Here is a tiny trained network, its code and every weight. The questions are about switching its units off for an input and a class, where a switched-off unit gives its printed mean instead of its output.

import numpy as np


def w(rows, s, z=0):
    codes = np.array(rows[::2]) - 128.0
    scale = np.full(codes.shape[1], s)
    scale[-1] = z or s
    return codes * scale


def norm(h):
    return h / np.sqrt((h * h).mean(-1, keepdims=True) + 1e-5)


def f(y):
    return y / 2 * (1 + np.tanh(0.7978845608 * (y + 0.044715 * y**3)))


def log_softmax(a):
    a = a - a.max(-1, keepdims=True)
    return a - np.log(np.exp(a).sum(-1, keepdims=True))


def net(x, mask):
    res = np.array(x, float).reshape(1, 4) / 4 @ E
    u = 0
    for l in range(4):
        y = f(norm(res) @ A[l][:, :-1].T + A[l][:, -1])
        res = res + np.where(mask[u : u + 10], y, B[l][:, -1]) @ B[l][:, :-1]
        u += 10
    return log_softmax(norm(res)[-1] @ U[:, :-1].T + U[:, -1])


A, B = {}, {}
E = w([
[120,104,59,164,170,182,69,116],'x0',
[55,119,205,173,121,144,87,217],'x1',
[49,57,100,182,112,61,160,75],'x2',
[127,179,79,155,2,110,95,141],'x3',
],0.0009)
A[0] = w([
[211,168,41,50,132,138,173,7,108],'0.n0',
[149,173,121,139,3,110,77,140,85],'0.n1',
[116,234,78,172,30,73,49,156,65],'0.n2',
[95,180,185,66,87,105,213,158,6],'0.n3',
[224,212,161,95,125,222,83,153,57],'0.n4',
[126,189,191,61,90,57,213,124,34],'0.n5',
[107,163,187,50,75,77,202,174,28],'0.n6',
[127,133,220,177,158,145,132,150,136],'0.n7',
[66,126,211,203,105,179,81,238,48],'0.n8',
[118,109,29,168,176,221,10,119,96],'0.n9',
],0.0021,0.0015)
B[0] = w([
[87,137,45,79,131,16,63,216,254],'0.n0',
[93,61,79,126,138,157,184,122,165],'0.n1',
[142,88,171,56,107,171,204,148,192],'0.n2',
[198,77,130,181,108,121,54,100,68],'0.n3',
[42,189,156,193,179,57,147,38,183],'0.n4',
[169,36,152,156,145,121,18,114,102],'0.n5',
[208,70,143,195,136,129,23,103,94],'0.n6',
[90,65,37,28,110,129,116,115,171],'0.n7',
[111,167,29,43,149,7,44,138,200],'0.n8',
[253,25,246,165,69,52,57,123,229],'0.n9',
],0.0018,0.00081)
A[1] = w([
[150,177,94,185,54,167,105,129,2],'1.n0',
[185,112,204,194,120,203,202,57,14],'1.n1',
[103,135,117,98,146,127,140,154,239],'1.n2',
[89,135,155,91,116,114,86,212,97],'1.n3',
[202,82,133,196,116,163,61,97,17],'1.n4',
[153,126,155,109,153,102,131,145,189],'1.n5',
[164,114,212,109,100,78,161,119,83],'1.n6',
[143,112,156,133,100,252,198,98,71],'1.n7',
[200,196,148,92,133,191,90,165,83],'1.n8',
[82,59,98,186,106,92,164,111,101],'1.n9',
],0.0031,0.00073)
B[1] = w([
[140,42,182,109,92,185,211,96,117],'1.n0',
[63,122,59,95,180,69,108,139,47],'1.n1',
[102,67,142,167,117,119,94,204,210],'1.n2',
[54,63,112,173,155,108,82,127,224],'1.n3',
[250,79,206,112,141,74,95,76,83],'1.n4',
[114,66,139,165,74,183,120,151,189],'1.n5',
[200,111,135,178,149,165,43,115,141],'1.n6',
[62,135,55,105,114,80,144,194,58],'1.n7',
[61,125,153,212,99,114,154,29,189],'1.n8',
[134,212,180,192,120,145,61,86,254],'1.n9',
],0.0019,0.00093)
A[2] = w([
[114,98,165,116,198,220,93,188,90],'2.n0',
[65,226,156,188,115,126,157,58,73],'2.n1',
[125,130,64,145,81,175,108,125,90],'2.n2',
[129,90,89,172,214,136,121,118,121],'2.n3',
[95,141,138,143,123,132,74,205,209],'2.n4',
[149,154,84,65,47,83,122,129,183],'2.n5',
[100,167,46,130,126,62,97,215,134],'2.n6',
[120,96,154,82,207,171,187,139,100],'2.n7',
[180,195,163,125,134,230,104,213,16],'2.n8',
[252,188,3,67,151,90,189,81,9],'2.n9',
],0.0024,0.0013)
B[2] = w([
[122,142,81,135,33,84,148,92,157],'2.n0',
[99,184,122,169,198,148,161,71,172],'2.n1',
[109,117,191,83,178,125,154,149,123],'2.n2',
[130,157,175,109,37,158,145,150,174],'2.n3',
[163,135,84,80,157,76,179,97,255],'2.n4',
[103,84,131,132,216,176,116,164,203],'2.n5',
[131,152,92,48,199,63,110,115,194],'2.n6',
[107,107,88,142,26,189,165,165,112],'2.n7',
[91,120,122,162,166,80,115,109,47],'2.n8',
[1,99,170,162,78,72,67,160,195],'2.n9',
],0.0024,0.00095)
A[3] = w([
[113,239,158,145,145,172,160,61,24],'3.n0',
[243,56,211,202,80,141,73,84,38],'3.n1',
[123,79,116,113,59,217,220,182,46],'3.n2',
[152,93,60,107,114,114,202,156,202],'3.n3',
[142,111,120,96,65,224,226,170,2],'3.n4',
[253,158,104,71,196,108,178,88,177],'3.n5',
[99,126,118,199,124,137,109,50,81],'3.n6',
[81,204,167,187,160,169,168,95,44],'3.n7',
[112,174,136,206,182,160,209,59,17],'3.n8',
[139,89,150,73,107,156,81,161,110],'3.n9',
],0.004,0.002)
B[3] = w([
[70,173,163,216,203,77,182,64,180],'3.n0',
[253,23,206,210,22,171,13,22,251],'3.n1',
[101,224,216,62,39,199,194,176,187],'3.n2',
[163,189,219,158,179,151,94,63,181],'3.n3',
[49,163,143,63,21,186,189,233,165],'3.n4',
[222,221,127,102,175,230,52,68,122],'3.n5',
[115,160,213,125,139,159,187,153,176],'3.n6',
[131,157,178,190,179,90,204,24,192],'3.n7',
[52,207,130,184,192,56,139,65,191],'3.n8',
[62,152,136,169,177,109,190,81,151],'3.n9',
],0.0029,0.0021)
U = w([
[4,15,17,25,213,12,15,238,225],'0',
[232,3,240,244,13,187,17,26,183],'1',
[4,238,224,246,243,66,237,11,207],'2',
[25,222,234,24,8,248,232,240,219],'3',
[214,179,86,75,220,186,50,87,188],'4',
[218,150,11,175,134,203,234,189,1],'5',
[210,150,17,191,141,213,220,203,1],'6',
],0.0052,0.0046)

Each question gives the input, the list of numbers given to net, and the class t.
The units are the neurons (one row each of A and B). Each row of codes is followed by its name. A weight is (code - 128) times the scale printed after its matrix; where a second scale follows, it is the last column's (A, B and U).
mask holds one flag per neuron, layer by layer. A switched-off neuron (its flag False) gives its mean, the last column of its row in B, instead of its output. The means were averaged over made-up inputs and are rounded, as every weight is.
A unit's drop is (log p(t) with every unit on - log p(t) with that unit switched off) / (log p(t) with every unit on - log p(t) with every unit switched off).
The circuit of an input: a set's keep is (log p(t) with only the set's units on - log p(t) with every unit switched off) / (log p(t) with every unit on - log p(t) with every unit switched off). Starting from the 12 units with the biggest drops (on a tie, the unit counted first), units are removed one at a time, each time the one whose removal leaves the highest keep (on an exact tie, the one counted first), for as long as the keep stays at least 0.8.
units of the circuit, in order: the units of the circuit, biggest drop first
unit that matters most: the unit with the biggest drop
top k neurons: the k neurons with the biggest drops, biggest first
top k neurons in layer l: the k neurons of layer l with the biggest drops, biggest first
input [-8,-2,-5,5], class 1: units of the circuit, in order -> (0.n5; 0.n6)
input [2,3,-3,-6], class 3: top 2 neurons -> (1.n9; 2.n7)
input [-8,5,-4,-5], class 1: top 2 neurons -> (0.n6; 0.n0)
input [-3,6,-7,-5], class 2: units of the circuit, in order -> (1.n8; 0.n4; 3.n7)
input [8,-3,2,-8], class 1: units of the circuit, in order -> (0.n9; 1.n4)
input [0,-1,-5,8], class 3: top 4 neurons -> (1.n0; 0.n1; 0.n2; 1.n9)
input [-8,-2,2,-7], class 1: top 2 neurons -> (0.n5; 0.n6)
input [7,-2,-4,-7], class 1: units of the circuit, in order -> (0.n9; 3.n1)
input [-8,-2,7,3], class 1: top 4 neurons -> (0.n5; 0.n6; 0.n4; 0.n3)
input [1,3,-6,6], class 2: top 2 neurons -> (0.n4; 1.n8)
input [4,5,-1,-8], class 3: unit that matters most -> 0.n0
input [5,-8,-4,3], class 0: units of the circuit, in order -> (2.n9; 0.n0)
input [5,5,-7,7], class 2: top 4 neurons -> (0.n0; 0.n4; 1.n8; 2.n1)
input [4,-8,-4,-6], class 0: top 3 neurons -> (2.n9; 0.n0; 3.n1)
input [-8,6,-3,1], class 1: top 3 neurons -> (0.n6; 0.n0; 0.n3)
input [-3,-2,-7,2], class 2: top neuron -> (0.n9)
input [7,6,-8,3], class 2: top 4 neurons in layer 0 -> (0.n0; 0.n4; 0.n5; 0.n6)
input [-2,-4,-3,5], class 3: top 3 neurons in layer 1 -> (1.n0; 1.n9; 1.n1)
input [-8,-1,-6,-8], class 1: top 4 neurons in layer 0 -> (0.n5; 0.n6; 0.n3; 0.n1)
input [7,7,-6,-3], class 0: unit that matters most -> 0.n8
